Table B holds the same points as the rows below and some others, measured another way and shuffled. Each row below is followed by which row of B it is.
B, 72 rows:
[[-239,-339,-125,-540,8,-74,6,48,-90,-248,205,59,-30,22,335,249,136,-14,-197,-135,-75,-151,-65,239],
[128,109,-43,90,45,69,39,-155,54,62,-47,-116,-75,-84,-74,-292,-117,6,-25,-25,3,-84,40,-51],
[49,60,186,57,-11,5,-206,160,23,-23,108,-126,1,-21,110,-77,25,135,-56,-325,-167,-27,54,-138],
[10,15,-85,-164,70,32,31,-83,-44,39,-7,-87,-36,-54,10,-112,-143,-59,-32,-15,-61,-83,-58,174],
[84,-94,67,168,-130,-48,-213,-22,278,-181,-96,-155,266,-124,-72,-157,79,300,-261,-66,209,67,35,-226],
[272,277,65,317,-13,66,-55,-119,188,148,-134,-176,17,-100,-200,-406,-224,28,21,46,62,-17,38,-152],
[-28,20,-46,-53,46,56,-59,-133,104,-50,21,17,-45,-65,-76,-123,-108,35,-128,49,25,-36,24,35],
[-536,-144,-21,-391,39,9,-181,-42,91,-405,87,142,172,-269,126,246,-5,163,-122,97,21,36,-121,430],
[105,-73,-61,-84,-34,-32,31,-60,92,-38,2,-106,28,8,64,-150,11,10,-113,27,60,-103,-2,-30],
[-42,31,8,-19,100,60,-19,-75,25,-44,148,-26,-113,-50,49,-49,-50,43,-59,-117,-30,-44,60,23],
[50,27,4,-60,1,27,-8,-74,57,-55,20,-45,-50,-91,42,-144,-17,-24,-79,-6,14,-169,-7,20],
[-247,-285,-118,-310,86,-19,23,-120,7,-296,172,0,53,-122,167,202,133,102,-231,-32,151,-69,-47,236],
[-281,-150,-113,-435,207,55,153,-72,-89,-157,278,100,-185,-37,233,245,-22,-109,-72,-19,16,-125,-27,399],
[153,157,99,83,67,3,-55,67,40,133,212,-108,-127,117,93,-68,-137,-45,53,-152,-125,-19,54,-64],
[38,-67,32,39,-33,-28,-129,-51,161,-132,-7,-132,174,-106,-27,-75,36,163,-194,-9,155,-5,-22,-36],
[106,207,114,24,64,-64,-109,99,-23,158,377,-105,-147,248,217,-19,-99,-88,184,-82,-343,-28,14,-36],
[-68,-60,-17,-225,-12,-21,-71,2,13,-97,40,-36,33,-46,106,-40,1,8,-85,-7,-82,-111,-62,122],
[8,46,-153,-204,23,-27,59,-114,-65,75,123,-24,-152,96,141,-131,-150,-141,90,36,-245,-111,-35,105],
[241,88,-37,109,-22,-80,-57,-100,97,119,134,-166,1,147,13,-178,-92,-29,-5,75,-58,-35,-14,-120],
[-597,-241,-81,-616,23,-115,-149,77,-77,-378,307,121,117,-66,430,435,49,73,11,-21,-237,23,-176,511],
[-219,-72,-48,-244,73,11,10,-52,52,-169,180,59,-54,-29,171,67,2,26,-41,36,-36,-47,5,178],
[484,301,-2,482,-8,17,-45,-245,129,283,-76,-308,-5,33,-261,-546,-176,21,30,69,-9,-38,46,-332],
[-146,-6,-56,-300,-36,-49,-121,34,-76,-50,40,-28,34,-58,162,18,-148,-40,34,-91,-250,-60,-131,242],
[230,254,124,227,13,37,-136,-1,100,163,95,-105,-117,71,-56,-271,-153,1,32,-93,-156,-35,85,-213],
[132,121,136,117,-19,34,-155,68,154,35,22,-76,-12,2,-38,-185,-89,79,-80,-111,-37,-7,75,-157],
[60,16,-152,-77,-69,-83,-2,-155,18,16,-45,-167,101,-28,61,-207,-110,-16,52,99,-97,-59,-114,79],
[450,424,73,413,-75,-2,-170,-97,93,351,-68,-242,-47,78,-196,-529,-306,-56,151,-2,-247,-35,13,-299],
[-73,14,-14,-158,-55,-66,-118,-15,37,-85,77,-49,64,-35,139,-38,-53,3,14,30,-140,-74,-93,117],
[-5,-106,-114,-149,-37,-107,-22,-41,21,-52,140,-109,46,76,190,7,-25,26,-27,-55,-82,-7,-47,42],
[-59,27,8,-50,-26,25,-130,-49,106,-89,-68,-47,86,-130,-36,-155,-76,107,-85,0,-29,-13,-20,36],
[85,85,78,127,12,-7,-109,-5,157,0,120,-99,16,21,15,-95,-72,89,-45,-55,15,37,51,-99],
[-162,-158,0,-23,70,55,-61,-141,171,-291,45,-21,106,-220,-30,28,111,233,-280,-20,278,0,41,47],
[85,-53,28,-43,4,-28,-76,-1,62,-45,93,-115,33,16,61,-61,41,55,-139,-68,15,-77,-3,-40],
[129,18,-114,-48,15,-42,-11,-128,-17,86,93,-124,-47,79,31,-141,-107,-51,-25,-3,-111,-66,-35,3],
[102,44,-91,-41,-2,-9,-42,-109,-19,72,-18,-127,-9,-31,-19,-173,-160,-28,-34,-61,-93,-60,-54,39],
[-85,108,150,-111,100,140,-112,102,72,-31,97,120,-190,-61,0,-30,-132,-9,-104,-154,-81,-72,99,51],
[-138,43,169,-350,171,103,-64,274,-116,26,225,69,-222,63,197,132,-91,-99,-20,-271,-262,-103,37,222],
[-100,-23,-13,-11,77,18,-28,-114,176,-138,144,-15,31,-40,21,-6,-17,115,-94,99,125,43,39,55],
[15,-17,-76,-25,-72,-134,-143,-62,46,-32,108,-168,152,24,116,-12,-93,73,11,-34,-100,55,-104,45],
[-84,65,-97,-182,-7,-44,-25,-92,45,-13,57,-31,25,5,92,-91,-163,-57,89,166,-146,-31,-94,195],
[193,119,-9,173,-56,-81,-76,-80,136,82,40,-221,108,63,9,-237,-100,61,59,62,-48,35,-23,-119],
[-62,77,-14,-19,87,35,-49,-103,55,-31,83,-60,1,-96,-10,-36,-147,30,-15,4,7,9,-30,146],
[11,-52,-178,-240,13,-47,84,-170,-33,-11,55,-69,-26,13,103,-111,-53,-114,-11,155,-68,-163,-100,174],
[302,192,-134,141,-27,-31,15,-242,-5,221,-11,-192,-78,60,-75,-391,-197,-114,86,90,-160,-122,-43,-104],
[66,10,50,8,-29,-38,-91,44,79,-24,105,-113,16,36,118,-91,-3,76,-39,-126,-76,-24,28,-91],
[-225,12,36,-201,37,-52,-171,85,-46,-95,256,-16,-4,10,242,154,-80,53,67,-172,-268,43,-55,183],
[19,-163,-93,-134,232,68,158,-162,-48,-42,205,-106,-116,46,31,-15,127,29,-201,-13,119,-103,63,74],
[85,-80,-319,-89,97,-51,267,-361,-50,44,152,-155,-104,79,109,-155,-40,-96,38,155,17,-103,-29,89],
[115,147,14,151,-148,-122,-149,-62,191,1,54,-146,127,36,86,-219,-88,64,108,110,-111,10,-41,-133],
[209,-9,-199,28,-115,-110,72,-181,26,79,-104,-270,108,25,65,-348,-71,12,63,46,-82,-55,-67,-88],
[-32,59,-171,-225,-12,-8,61,-154,-35,38,-1,-9,-100,11,88,-223,-155,-125,94,124,-228,-135,-59,137],
[152,-105,-281,-151,-24,-81,206,-256,-15,42,47,-135,-71,107,127,-234,-7,-110,-6,145,-35,-167,-35,-3],
[76,43,-72,-61,-58,-30,-58,-93,45,21,-4,-72,-14,11,34,-222,-88,-13,-12,29,-140,-90,-24,-35],
[-135,-152,-6,-266,103,50,46,6,43,-170,106,19,-38,-80,115,89,51,25,-188,-50,120,-101,12,180],
[20,23,-73,-107,0,-31,18,-63,5,16,73,-95,-35,44,124,-157,-58,-18,51,6,-154,-69,-15,29],
[154,-75,-183,-160,34,-36,94,-177,-33,64,94,-80,-107,89,46,-107,-70,-135,-109,53,-8,-164,-41,51],
[-14,79,-39,-23,18,33,-76,-135,29,-19,-29,-76,16,-121,-48,-189,-113,35,-25,19,-74,-59,-43,70],
[113,-54,-5,3,16,67,14,-31,45,-24,-135,-153,24,-139,-51,-222,-14,100,-179,-190,98,-77,46,-63],
[83,145,-55,3,39,2,-27,-121,-24,108,62,-120,-61,9,9,-202,-166,-54,80,9,-178,-62,-40,47],
[-309,-400,-90,-331,128,55,77,-148,44,-443,121,49,42,-264,131,234,274,174,-401,-75,360,-141,6,234],
[36,-38,129,-83,24,43,-129,132,42,-61,8,-81,28,-96,25,-10,-15,74,-195,-242,37,-70,8,21],
[73,9,-104,-53,-20,-46,-19,-167,30,-3,59,-101,1,14,40,-179,-32,-15,-28,93,-79,-108,-47,2],
[354,266,52,140,63,12,36,10,-53,322,178,-174,-257,216,68,-289,-175,-177,153,-128,-274,-134,67,-167],
[20,71,-52,-2,46,-3,-3,-118,55,9,97,-84,-29,-27,37,-89,-130,-11,15,17,-20,-26,-20,70],
[-392,-108,114,-455,87,-48,-164,235,-103,-229,400,91,-51,16,422,401,55,10,8,-228,-273,-49,-71,340],
[-78,128,-13,-53,-27,-28,-171,-39,40,6,22,-75,78,-38,27,-132,-184,50,86,24,-227,46,-76,100],
[-98,243,239,116,35,32,-274,117,136,-40,272,39,-88,10,98,-2,-105,93,78,-133,-225,48,80,-66],
[-22,23,-10,-55,49,33,-39,-28,17,-16,53,-70,-36,-49,47,-89,-93,47,-39,-127,-68,-16,19,42],
[-77,-229,-168,-392,-26,-15,73,-47,-77,-126,-42,-25,-25,-65,162,-54,38,-28,-161,-99,-52,-180,-51,146],
[132,33,18,-35,-15,-15,-43,11,50,33,44,-103,-23,6,55,-112,-79,-31,-63,-80,-26,-98,-13,-15],
[417,115,-200,148,-173,-61,-4,-226,12,244,-348,-327,123,-24,-180,-617,-206,-24,16,48,-131,-99,-88,-197],
[285,-70,-227,33,-7,38,158,-322,64,64,-211,-175,-11,-75,-187,-419,-45,-21,-208,117,187,-172,9,-109]]
Rows of B count from 0, top down.

[-19,-95,-44,-221,72,-123,-18,-92,-131,-107,127,-181,168,-79,-275,-77,-210,5,-159,188,-45,-45,-16,101,-65,12,-300,-2,-118,263,-46,304] => 65
[52,33,-43,144,26,-100,86,-175,-105,-32,190,69,91,-124,51,122,-11,71,-320,31,150,-164,139,-77,-168,31,-92,37,-5,-60,45,68] => 45
[-43,3,91,-11,-212,116,-41,144,153,-55,-11,148,-31,-75,-58,211,143,-196,-61,152,-13,131,-21,59,250,-283,-197,-83,-55,-102,-137,-47] => 69
[-20,-15,-79,-100,-106,-14,-136,167,81,45,39,-23,18,-104,97,-229,-51,-470,-65,270,105,152,41,144,-73,-293,-251,132,-172,110,-239,67] => 26
[-94,-70,-77,96,-80,104,-107,3,-115,11,95,29,133,28,-66,250,-68,-44,-104,131,-46,-104,33,-102,-253,-133,-44,-101,-10,115,21,275] => 40
[113,113,68,21,-39,46,-29,38,172,70,-57,56,-193,48,-51,-33,91,-170,65,-107,-26,10,-103,80,319,-23,163,100,-95,-237,-30,-213] => 38
[146,128,21,-4,74,-53,21,-234,31,-71,-17,-221,-163,163,-350,114,-36,303,76,-201,-22,-288,-168,-91,237,267,63,-27,-30,-127,197,-135] => 41
[-84,33,-4,-267,-51,-41,70,293,62,50,-106,73,0,-157,-30,-157,-128,-493,-8,272,-236,229,-13,228,28,-391,-32,10,-91,194,-303,95] => 0
[166,85,-29,30,153,-83,148,-257,-94,-64,157,58,-115,18,-293,120,-8,459,-62,-282,12,-241,-148,-9,274,328,191,-58,-7,-112,262,22] => 70
[98,241,-170,-4,48,-136,-58,-108,-64,21,26,-265,-79,71,-49,-109,-205,61,52,-8,0,-243,-80,-104,-245,77,62,46,-37,148,80,21] => 71
[115,273,-187,97,-125,274,0,266,165,138,61,188,-252,62,60,-62,31,-105,192,-55,114,85,-92,59,297,-206,233,-21,-111,-136,-13,-96] => 61
[122,137,-28,-14,58,-98,-33,-162,57,-40,-103,-217,-228,174,-307,13,-42,121,192,-133,-29,-265,-145,-67,100,207,59,-16,-47,-35,136,-126] => 63
[-1,71,10,-148,-93,87,-198,192,129,98,-115,-69,-114,86,-91,-106,-56,-321,200,43,-220,109,-226,125,172,-184,147,55,-123,40,-117,-14] => 18
[-14,168,-9,-123,-78,125,-74,238,153,82,-228,-97,-170,144,-195,-38,-110,-317,295,93,-276,45,-118,69,115,-215,149,-45,-87,67,-123,-33] => 13
[63,134,-159,-232,73,-112,116,-62,-84,-150,76,-204,-45,-14,-389,-58,-228,267,49,88,-14,-130,-111,43,80,64,-220,-148,-71,281,65,184] => 52
[80,276,21,188,-239,41,-138,112,97,58,190,303,-9,-213,405,81,175,-118,-202,19,61,157,-37,37,87,-237,81,93,-32,-176,-75,-95] => 6
[99,290,-257,123,-124,265,-140,224,121,179,70,-98,-128,138,144,-190,-126,-245,151,83,184,-3,17,-38,-43,-224,81,97,-161,-28,-57,-33] => 21
[21,230,-230,43,-28,-21,-44,42,-42,11,-35,-120,-121,98,-102,-5,-171,-13,187,100,-9,-192,-7,-105,-295,-59,18,-108,-24,228,48,121] => 51
[-72,-162,50,2,-34,-62,-45,-179,-146,-137,126,59,127,-54,-241,370,28,227,-186,20,-93,-144,-93,-65,-38,47,-129,-166,38,83,114,245] => 39
[-1,-59,-83,-305,230,-144,308,-59,-110,-42,-92,-162,-75,32,-479,-40,-266,54,31,1,-199,-182,-96,65,73,51,71,-113,-15,192,14,114] => 59
[73,257,-255,55,-6,46,-50,104,10,137,11,-154,-109,93,77,-207,-207,-208,113,84,80,-118,35,-55,-256,-122,108,80,-98,113,-33,25] => 31
[-69,-104,64,-22,-95,-77,-31,42,-59,-33,152,297,142,-258,94,124,85,-172,-287,142,-67,145,0,133,-12,-203,-97,-3,-29,48,-120,189] => 23
[100,152,-79,374,-152,149,-212,20,66,89,151,333,-140,28,183,135,215,-22,44,-115,175,-41,9,-43,12,2,183,22,-64,-206,113,2] => 54
[-41,25,34,-84,-61,-30,-116,213,77,105,-86,122,-3,-97,80,-188,-38,-565,7,201,-178,188,38,208,-72,-264,43,128,-132,88,-250,87] => 67
[84,279,-60,279,-188,41,-82,-80,32,-56,168,27,14,-53,162,228,74,123,-177,75,214,-135,120,-182,-129,-71,-182,-23,-5,-113,59,-49] => 28
[-100,-241,151,-182,33,-73,78,-76,-69,-137,-55,121,17,-32,-460,333,37,99,-42,-9,-298,-50,-172,81,226,16,-19,-214,29,75,36,188] => 5
[2,44,-121,-48,47,-247,18,-115,-114,-71,60,-133,61,-105,-57,-81,-159,-92,-146,201,66,-158,111,-21,-367,-20,-255,18,-45,243,-48,162] => 68
[68,162,-75,94,-165,196,-117,216,180,104,48,104,-105,2,132,-105,52,-332,40,111,144,132,44,83,147,-252,-36,98,-160,-127,-136,-73] => 58
[-84,105,-78,159,-166,185,-89,176,-2,115,-2,119,26,31,131,234,-30,-224,-19,121,-108,-20,32,-114,-224,-313,158,-75,19,16,-58,97] => 53
[127,142,30,-113,43,-97,95,-102,36,-130,49,-20,-108,-39,-314,6,-19,214,3,-53,-29,-64,-102,103,334,137,-94,-54,-79,-13,64,-11] => 9
[-2,30,60,157,-182,-4,-138,-81,-43,-96,243,231,135,-182,110,296,159,120,-288,63,61,21,-10,-24,8,-84,-168,-48,-6,-55,32,136] => 24
[76,104,-20,-48,-45,1,74,-116,14,-145,138,-169,44,-40,-207,111,-64,195,-178,103,144,-108,24,-45,157,-3,-347,-50,-72,-22,23,7] => 11
[103,240,14,195,-181,98,-129,99,145,111,112,180,-67,-85,321,18,138,-207,-121,-18,91,90,-10,14,113,-189,123,147,-69,-251,-70,-177] => 33
[-20,-6,185,-45,-131,-23,-9,-90,70,-181,-2,-15,47,-64,-244,333,99,85,-154,97,-87,-32,-35,-16,229,-64,-297,-121,-7,-77,-24,-22] => 12
[5,120,-206,-21,-48,-28,-36,187,63,143,-42,-78,-90,-21,171,-271,-141,-507,33,215,107,13,85,31,-281,-297,-28,131,-112,119,-203,-22] => 43
[-49,-120,100,-202,103,-82,131,-142,-128,-98,3,-118,120,-13,-396,225,-152,150,-164,12,-274,-138,-110,6,95,49,-13,-109,17,92,39,171] => 3
[135,66,-99,53,91,41,77,-202,-61,-43,121,-19,-168,143,-346,188,-13,470,72,-281,46,-283,-212,-88,271,275,192,-127,-7,-101,296,13] => 16
[-58,-29,86,-26,-175,-23,-235,124,114,-30,-30,48,70,-106,31,-54,58,-476,-64,309,-25,168,103,143,-74,-251,-332,83,-152,74,-242,100] => 47
